Below is a small trained network, with its code and all its weights. Each question gives an input and a class and asks what happens when units are switched off, that is, made to give their printed mean instead of their output.

import numpy as np


def w(rows, s, z=0):
    codes = np.array(rows[::2]) - 128.0
    scale = np.full(codes.shape[1], s)
    scale[-1] = z or s
    return codes * scale


def f(y):
    return y / 2 * (1 + np.tanh(0.7978845608 * (y + 0.044715 * y**3)))


def log_softmax(a):
    a = a - a.max(-1, keepdims=True)
    return a - np.log(np.exp(a).sum(-1, keepdims=True))


def net(x, mask):
    res = np.array(x, float).reshape(1, 7) / 4 @ E
    y = f(res @ A[0][:, :-1].T + A[0][:, -1])
    res = res + np.where(mask, y, B[0][:, -1]) @ B[0][:, :-1]
    return log_softmax(res[-1] @ U[:, :-1].T + U[:, -1])


A, B = {}, {}
E = w([
[127,127,128],'x0',
[64,191,250],'x1',
[127,127,127],'x2',
[128,128,128],'x3',
[2,103,44],'x4',
[137,233,63],'x5',
[128,128,128],'x6',
],0.0099)
A[0] = w([
[145,152,189,114],'n0',
[122,64,117,221],'n1',
[50,160,126,141],'n2',
[139,147,93,156],'n3',
[159,186,170,125],'n4',
[69,118,100,196],'n5',
[143,76,116,146],'n6',
[177,175,218,135],'n7',
[137,187,112,176],'n8',
[39,145,155,118],'n9',
[143,189,138,135],'n10',
[106,87,117,194],'n11',
[252,118,122,180],'n12',
[107,191,122,169],'n13',
[115,97,88,149],'n14',
[207,116,106,157],'n15',
[146,94,138,167],'n16',
[141,206,83,189],'n17',
[141,213,85,194],'n18',
[111,66,163,254],'n19',
[120,93,210,234],'n20',
[171,134,100,139],'n21',
],0.016,0.0079)
B[0] = w([
[170,184,70,187],'n0',
[171,84,113,217],'n1',
[79,100,176,211],'n2',
[56,96,117,166],'n3',
[118,186,107,192],'n4',
[112,60,124,223],'n5',
[146,110,122,172],'n6',
[157,184,88,238],'n7',
[53,165,136,187],'n8',
[139,85,195,220],'n9',
[76,207,122,174],'n10',
[168,45,115,193],'n11',
[94,107,238,247],'n12',
[89,151,148,190],'n13',
[147,79,74,183],'n14',
[65,76,184,202],'n15',
[182,107,142,163],'n16',
[16,139,107,220],'n17',
[8,150,110,225],'n18',
[241,103,143,242],'n19',
[206,164,154,254],'n20',
[66,110,133,169],'n21',
],0.011,0.012)
U = w([
[153,85,223,251],'0',
[64,119,193,206],'1',
[178,66,27,133],'2',
[78,100,4,14],'3',
[206,164,114,75],'4',
[104,201,87,12],'5',
],0.011,0.0023)

Each question gives the input, the list of numbers given to net, and the class t.
The units are the neurons (one row each of A and B). Each row of codes is followed by its name. A weight is (code - 128) times the scale printed after its matrix; where a second scale follows, it is the last column's (A, B and U).
mask holds one flag per neuron, in row order. A switched-off neuron (its flag False) gives its mean, the last column of its row in B, instead of its output. The means were averaged over made-up inputs and are rounded, as every weight is.
A unit's drop is (log p(t) with every unit on - log p(t) with that unit switched off) / (log p(t) with every unit on - log p(t) with every unit switched off).
The circuit of an input: a set's keep is (log p(t) with only the set's units on - log p(t) with every unit switched off) / (log p(t) with every unit on - log p(t) with every unit switched off). Starting from the 12 units with the biggest drops (on a tie, the unit counted first), units are removed one at a time, each time the one whose removal leaves the highest keep (on an exact tie, the one counted first), for as long as the keep stays at least 0.8.
units of the circuit, in order: the units of the circuit, biggest drop first
most important unit: the unit with the biggest drop
top k neurons: the k neurons with the biggest drops, biggest first
drop of u: that unit's drop, to one decimal
input [-6,1,-3,-5,-7,-4,7], class 4: units of the circuit, in order => n7, n0
input [2,-5,-2,-6,0,6,-2], class 1: most important unit => n12
input [0,1,1,2,-7,-8,-1], class 4: units of the circuit, in order => n7, n0
input [-5,-7,-3,-3,-5,1,0], class 1: units of the circuit, in order => n19, n15
input [6,-5,-4,-4,0,5,-6], class 1: top 2 neurons => n12, n15
input [-4,1,3,8,8,-4,-1], class 0: top 2 neurons => n9, n2
input [7,1,-7,-6,-8,2,-8], class 5: top 2 neurons => n7, n0
input [-6,0,8,3,3,7,-1], class 3: top 2 neurons => n12, n15
input [8,1,2,-2,-5,4,-6], class 5: drop of n0 => 0.1
input [-6,-8,-3,-1,-1,7,-8], class 1: drop of n12 => 0.5
input [-5,0,-6,-3,3,-2,8], class 2: drop of n15 => 0.1
input [7,7,6,-7,-5,8,-5], class 5: drop of n20 => 0.0
